Below is a small trained network, with its code and all its weights. Each question gives an input and a target symbol and asks what happens when units are switched off, that is, made to give their printed mean instead of their output.

import numpy as np


def w(rows, s, z=0):
    codes = np.array(rows[::2]) - 128.0
    scale = np.full(codes.shape[1], s)
    scale[-1] = z or s
    return codes * scale


def norm(h):
    return h / np.sqrt((h * h).mean(-1, keepdims=True) + 1e-5)


def f(y):
    return y / 2 * (1 + np.tanh(0.7978845608 * (y + 0.044715 * y**3)))


def softmax(a):
    e = np.exp(a - a.max(-1, keepdims=True))
    return e / e.sum(-1, keepdims=True)


def log_softmax(a):
    a = a - a.max(-1, keepdims=True)
    return a - np.log(np.exp(a).sum(-1, keepdims=True))


def net(x, mask):
    ids = ['ΛΞΣΨεζτ'.index(c) for c in x.split()]
    T = len(ids)
    res = E[ids] + P[:T]
    r = norm(res)
    for j in range(2):
        rows = slice(3 * j, 3 * j + 3)
        q, k, v = (r @ M[0][rows].T for M in (Q, K, V))
        z = softmax(np.where(np.tri(T) > 0, q @ k.T / 3**0.5, -1e9)) @ v
        o = O[0][rows]
        res = res + np.where(mask[j], z, o[:, -1]) @ o[:, :-1]
    y = f(norm(res) @ A[0][:, :-1].T + A[0][:, -1])
    res = res + np.where(mask[2:10], y, B[0][:, -1]) @ B[0][:, :-1]
    return log_softmax(norm(res)[-1] @ U[:, :-1].T + U[:, -1])


Q, K, V, O, A, B = {}, {}, {}, {}, {}, {}
E = w([
[134,130,79,112,134],'Λ',
[40,167,83,161,134],'Ξ',
[105,122,93,104,86],'Σ',
[103,159,89,67,117],'Ψ',
[102,2,138,68,144],'ε',
[128,123,121,127,50],'ζ',
[174,104,104,213,96],'τ',
],0.0067)
P = w([
[157,153,248,177,211],'0',
[219,88,34,6,130],'1',
[188,91,50,21,101],'2',
[154,79,26,41,57],'3',
[135,92,32,54,99],'4',
[105,57,63,46,71],'5',
[73,62,97,93,71],'6',
[38,83,110,103,75],'7',
[36,62,124,81,114],'8',
[54,78,93,95,127],'9',
[62,55,82,74,112],'10',
],0.0025)
Q[0] = w([
[113,200,189,162,50],'h1',
[57,49,78,111,76],'h1',
[114,111,139,77,121],'h1',
[39,162,96,172,167],'h2',
[63,97,39,121,1],'h2',
[106,14,21,172,119],'h2',
],0.006)
K[0] = w([
[100,123,143,90,127],'h1',
[67,86,162,225,93],'h1',
[115,100,163,124,70],'h1',
[102,176,120,162,137],'h2',
[80,122,144,95,214],'h2',
[97,211,255,169,234],'h2',
],0.0066)
V[0] = w([
[119,136,139,99,211],'h1',
[110,105,187,117,39],'h1',
[199,121,127,223,129],'h1',
[95,138,132,92,37],'h2',
[224,131,118,49,165],'h2',
[140,255,125,110,138],'h2',
],0.0074)
O[0] = w([
[57,106,131,108,127,3],'h1',
[200,121,117,96,148,189],'h1',
[165,150,128,251,99,159],'h1',
[198,151,75,106,111,178],'h2',
[148,136,101,148,254,82],'h2',
[128,218,139,116,125,126],'h2',
],0.0069,0.0037)
A[0] = w([
[39,164,221,143,108,111],'n1',
[235,200,109,34,107,248],'n2',
[90,98,80,131,54,138],'n3',
[138,162,191,182,253,251],'n4',
[76,167,91,147,122,133],'n5',
[226,135,14,131,132,135],'n6',
[142,121,98,142,114,123],'n7',
[168,64,87,141,136,136],'n8',
],0.0045,0.0024)
B[0] = w([
[226,87,166,76,81,114],'n1',
[109,196,80,223,188,254],'n2',
[167,131,85,152,163,173],'n3',
[151,165,169,252,203,136],'n4',
[116,193,60,106,4,132],'n5',
[41,118,144,167,118,232],'n6',
[175,168,121,138,102,146],'n7',
[128,137,78,121,169,167],'n8',
],0.0032,0.0047)
U = w([
[43,79,173,108,186,194],'Λ',
[18,134,165,86,2,109],'Ξ',
[251,132,89,23,111,8],'Σ',
[129,195,92,51,159,50],'Ψ',
[97,13,109,62,153,140],'ε',
[230,116,123,172,101,232],'ζ',
[133,79,121,235,65,149],'τ',
],0.0047,0.0014)

Each question gives the input, a string of symbols that net reads in full, and the target symbol t.
The units are the heads (3 rows each of Q, K, V and O) and the neurons (one row each of A and B). Each row of codes is followed by its name. A weight is (code - 128) times the scale printed after its matrix; where a second scale follows, it is the last column's (O, A, B and U).
mask holds one flag per unit, heads first, then neurons. A switched-off unit (its flag False) gives its mean, the last column of its rows in O or B, instead of its output. The means were averaged over made-up inputs and are rounded, as every weight is.
A unit's drop is (log p(t) with every unit on - log p(t) with that unit switched off) / (log p(t) with every unit on - log p(t) with every unit switched off).
The circuit of an input: a set's keep is (log p(t) with only the set's units on - log p(t) with every unit switched off) / (log p(t) with every unit on - log p(t) with every unit switched off). Starting from all 10 units, units are removed one at a time, each time the one whose removal leaves the highest keep (on an exact tie, the one counted first), for as long as the keep stays at least 0.8.
circuit, biggest first: the units of the circuit, biggest drop first
most important unit: the unit with the biggest drop
which heads matter: for each layer, one digit per head in row order, 1 if its drop is at least 0.15 and else 0, layers parted by /
drop when u is switched off: that unit's drop, to one decimal
input ε Ξ Ψ Λ Λ τ Λ, target ε: which heads matter	01
input Ψ Ξ τ ζ ζ ε Σ Σ Σ, target Ψ: which heads matter	11
input Ξ τ ζ, target Ξ: which heads matter	01
input Ξ Ξ τ Λ Ψ, target Ξ: which heads matter	11
input ε τ Σ, target ε: circuit, biggest first	[h2]
input Σ τ Λ ε Λ Λ Σ ζ, target Σ: which heads matter	10
input Λ ζ Ψ Ξ, target Λ: which heads matter	11
input Λ Σ ε ζ Λ Λ ζ, target Λ: which heads matter	11
input Λ ε Λ, target Λ: circuit, biggest first	[h2; h1]
input Ξ τ ε ε ε Σ τ Λ, target Ξ: which heads matter	01
input ε Σ Ξ ζ ζ Σ Λ, target ε: circuit, biggest first	[h2; h1]
input τ Σ Λ, target τ: which heads matter	10
input τ Σ ε τ τ τ Λ τ Ψ, target τ: which heads matter	10
input Σ ζ Λ Λ ζ ζ ζ Λ ζ Λ ζ, target Σ: most important unit	h1
input Λ τ Λ ε ε, target Λ: which heads matter	01
input Ξ ζ Λ, target Ξ: which heads matter	11
input ε Ψ ε Ξ ζ Λ ζ, target ε: which heads matter	11
input Ξ ε Ψ Ξ, target Ξ: drop when h2 is switched off	0.4
input ε ε ε Σ ζ Σ, target ε: drop when h2 is switched off	0.5
input τ ε Λ, target τ: circuit, biggest first	[h1]
input Λ ζ Ξ Ψ Σ, target Λ: drop when h2 is switched off	0.6
